Below are the code and all the weights of a small trained network. Each question names an input and a class and asks about switching units off, where a switched-off unit gives its printed mean instead of its output.

import numpy as np


def w(rows, s, z=0):
    codes = np.array(rows[::2]) - 128.0
    scale = np.full(codes.shape[1], s)
    scale[-1] = z or s
    return codes * scale


def f(y):
    return y / 2 * (1 + np.tanh(0.7978845608 * (y + 0.044715 * y**3)))


def log_softmax(a):
    a = a - a.max(-1, keepdims=True)
    return a - np.log(np.exp(a).sum(-1, keepdims=True))


def net(x, mask):
    res = np.array(x, float).reshape(1, 7) / 4 @ E
    y = f(res @ A[0][:, :-1].T + A[0][:, -1])
    res = res + np.where(mask, y, B[0][:, -1]) @ B[0][:, :-1]
    return log_softmax(res[-1] @ U[:, :-1].T + U[:, -1])


A, B = {}, {}
E = w([
[59,149,58,137,200,132,111,123],'x0',
[36,177,182,219,148,138,163,93],'x1',
[57,36,146,154,66,114,127,171],'x2',
[70,216,117,77,125,46,177,157],'x3',
[113,87,132,51,181,79,68,142],'x4',
[195,130,108,136,214,65,127,245],'x5',
[112,126,59,157,159,166,73,71],'x6',
],0.011)
A[0] = w([
[140,254,93,191,212,145,189,68,137],'n1',
[76,135,60,118,79,209,92,51,134],'n2',
[142,102,107,77,156,171,80,69,255],'n3',
[58,162,182,106,104,61,176,158,204],'n4',
[92,1,126,236,158,207,56,126,147],'n5',
[25,170,173,110,133,72,180,113,128],'n6',
[202,89,225,150,52,188,165,69,177],'n7',
],0.0076,0.0029)
B[0] = w([
[76,255,80,131,174,163,46,182,228],'n1',
[109,116,71,112,84,168,160,49,209],'n2',
[151,81,95,79,131,124,50,63,199],'n3',
[87,121,203,146,114,24,152,109,204],'n4',
[80,62,128,157,136,162,114,169,251],'n5',
[55,162,170,108,133,67,101,77,200],'n6',
[227,176,228,136,90,219,198,148,223],'n7',
],0.0093,0.012)
U = w([
[232,104,67,38,175,10,125,255,251],'0',
[99,90,27,148,72,193,124,14,120],'1',
[200,111,182,92,122,193,93,79,44],'2',
[89,5,115,201,164,161,93,202,90],'3',
[82,216,61,169,196,161,67,147,173],'4',
[148,163,192,230,55,177,229,181,101],'5',
[44,142,200,137,122,42,141,74,183],'6',
],0.0096,0.002)

Each question gives the input, the list of numbers given to net, and the class t.
The units are the neurons (one row each of A and B). Each row of codes is followed by its name. A weight is (code - 128) times the scale printed after its matrix; where a second scale follows, it is the last column's (A, B and U).
mask holds one flag per neuron, in row order. A switched-off neuron (its flag False) gives its mean, the last column of its row in B, instead of its output. The means were averaged over made-up inputs and are rounded, as every weight is.
A unit's drop is (log p(t) with every unit on - log p(t) with that unit switched off) / (log p(t) with every unit on - log p(t) with every unit switched off).
The circuit of an input: a set's keep is (log p(t) with only the set's units on - log p(t) with every unit switched off) / (log p(t) with every unit on - log p(t) with every unit switched off). Starting from all 7 units, units are removed one at a time, each time the one whose removal leaves the highest keep (on an exact tie, the one counted first), for as long as the keep stays at least 0.8.
units of the circuit, in order: the units of the circuit, biggest drop first
top k neurons: the k neurons with the biggest drops, biggest first
drop of u: that unit's drop, to one decimal
input [-7,-5,6,6,3,-2,6], class 0: top 3 neurons	[n6; n2; n5]
input [-2,6,-2,-2,0,6,-3], class 4: units of the circuit, in order	[n7; n1]
input [2,-8,8,-6,-1,-6,-4], class 2: units of the circuit, in order	[n7]
input [-2,-2,3,7,5,4,-6], class 6: top 2 neurons	[n4; n6]
input [-5,-7,1,-1,-5,-6,2], class 2: top 3 neurons	[n7; n3; n4]
input [-1,-4,4,-3,1,-3,-4], class 5: top 4 neurons	[n7; n3; n6; n2]
input [1,2,6,-8,5,-8,-7], class 5: top 2 neurons	[n7; n5]
input [-8,0,-5,-4,1,0,-5], class 5: top 2 neurons	[n7; n3]
input [-1,2,-3,2,-8,8,-4], class 4: top 2 neurons	[n1; n7]
input [7,8,1,-5,5,-1,6], class 1: top 2 neurons	[n2; n3]
input [-7,5,5,-5,6,-8,0], class 5: drop of n7	2.2
input [-6,7,-8,7,-8,-6,7], class 4: drop of n1	3.0
input [8,-7,6,4,4,0,5], class 1: drop of n4	0.1
input [-1,4,-6,6,-6,-5,-6], class 6: units of the circuit, in order	[n6]
input [-1,6,3,-6,4,-3,-6], class 5: drop of n7	0.7
